Below is a small trained network, with its code and all its weights. Each question gives an input and a class and asks what happens when units are switched off, that is, made to give their printed mean instead of their output.

import numpy as np


def w(rows, s, z=0):
    codes = np.array(rows[::2]) - 128.0
    scale = np.full(codes.shape[1], s)
    scale[-1] = z or s
    return codes * scale


def f(y):
    return np.maximum(y, 0)


def log_softmax(a):
    a = a - a.max(-1, keepdims=True)
    return a - np.log(np.exp(a).sum(-1, keepdims=True))


def net(x, mask):
    res = np.array(x, float).reshape(1, 8) / 4 @ E
    y = f(res @ A[0][:, :-1].T + A[0][:, -1])
    res = res + np.where(mask, y, B[0][:, -1]) @ B[0][:, :-1]
    return log_softmax(res[-1] @ U[:, :-1].T + U[:, -1])


A, B = {}, {}
E = w([
[3,122,214,58,57,245,105],'x0',
[131,130,34,202,20,217,213],'x1',
[134,138,126,124,126,132,125],'x2',
[96,134,155,166,115,125,125],'x3',
[147,117,147,124,110,116,137],'x4',
[151,105,144,122,105,105,124],'x5',
[152,184,30,27,184,130,146],'x6',
[81,36,150,166,179,141,206],'x7',
],0.006)
A[0] = w([
[141,134,97,210,199,119,100,5],'neuron 0',
[109,98,174,43,102,215,138,30],'neuron 1',
[147,117,168,66,100,194,105,44],'neuron 2',
[164,66,158,53,232,111,153,215],'neuron 3',
[229,253,131,253,185,63,130,59],'neuron 4',
[111,71,164,141,203,141,235,114],'neuron 5',
[121,166,243,95,236,89,72,118],'neuron 6',
[14,194,197,97,119,203,67,3],'neuron 7',
],0.0073,0.0036)
B[0] = w([
[69,66,183,65,217,79,185,159],'neuron 0',
[168,139,55,159,254,5,158,186],'neuron 1',
[62,126,115,121,218,67,139,162],'neuron 2',
[59,157,163,179,91,171,110,232],'neuron 3',
[32,45,129,53,97,105,138,249],'neuron 4',
[128,53,156,44,103,207,85,202],'neuron 5',
[198,155,72,216,24,216,245,255],'neuron 6',
[79,48,110,88,80,50,146,219],'neuron 7',
],0.0073,0.0057)
U = w([
[90,58,162,61,192,1,119,59],'0',
[156,161,114,162,77,176,180,123],'1',
[117,109,156,96,133,123,93,252],'2',
[132,95,169,47,118,164,104,189],'3',
[126,117,158,102,140,121,116,155],'4',
[107,141,155,137,145,112,92,189],'5',
[125,144,168,138,166,102,121,169],'6',
],0.0094,0.0039)

Each question gives the input, the list of numbers given to net, and the class t.
The units are the neurons (one row each of A and B). Each row of codes is followed by its name. A weight is (code - 128) times the scale printed after its matrix; where a second scale follows, it is the last column's (A, B and U).
mask holds one flag per neuron, in row order. A switched-off neuron (its flag False) gives its mean, the last column of its row in B, instead of its output. The means were averaged over made-up inputs and are rounded, as every weight is.
A unit's drop is (log p(t) with every unit on - log p(t) with that unit switched off) / (log p(t) with every unit on - log p(t) with every unit switched off).
The circuit of an input: a set's keep is (log p(t) with only the set's units on - log p(t) with every unit switched off) / (log p(t) with every unit on - log p(t) with every unit switched off). Starting from all 8 units, units are removed one at a time, each time the one whose removal leaves the highest keep (on an exact tie, the one counted first), for as long as the keep stays at least 0.8.
units of the circuit, in order: the units of the circuit, biggest drop first
k most important neurons: the k neurons with the biggest drops, biggest first
drop when u is switched off: that unit's drop, to one decimal
input [-7,-8,-4,5,3,4,1,4], class 1: units of the circuit, in order	[neuron 6]
input [6,0,-4,0,1,-2,0,-6], class 0: units of the circuit, in order	[neuron 7; neuron 1; neuron 6]
input [-8,8,-6,3,8,5,-4,7], class 0: units of the circuit, in order	[neuron 6; neuron 4]
input [-8,4,6,-1,1,4,5,0], class 0: 3 most important neurons	[neuron 4; neuron 6; neuron 0]
input [-8,7,-2,-5,4,5,6,-8], class 0: 2 most important neurons	[neuron 4; neuron 6]
input [6,2,5,-2,-5,4,-8,-4], class 0: units of the circuit, in order	[neuron 7; neuron 6; neuron 1]
input [-7,-7,-4,-2,1,-1,-8,-8], class 3: 3 most important neurons	[neuron 6; neuron 4; neuron 1]
input [-8,3,7,0,-7,3,-3,-8], class 0: 3 most important neurons	[neuron 4; neuron 6; neuron 0]
input [1,-8,-6,1,-1,1,-8,3], class 1: drop when neuron 6 is switched off	0.7
input [4,-7,0,6,6,-5,0,-6], class 1: drop when neuron 7 is switched off	-0.1
input [-8,8,3,-7,-2,3,-2,1], class 0: drop when neuron 0 is switched off	0.2
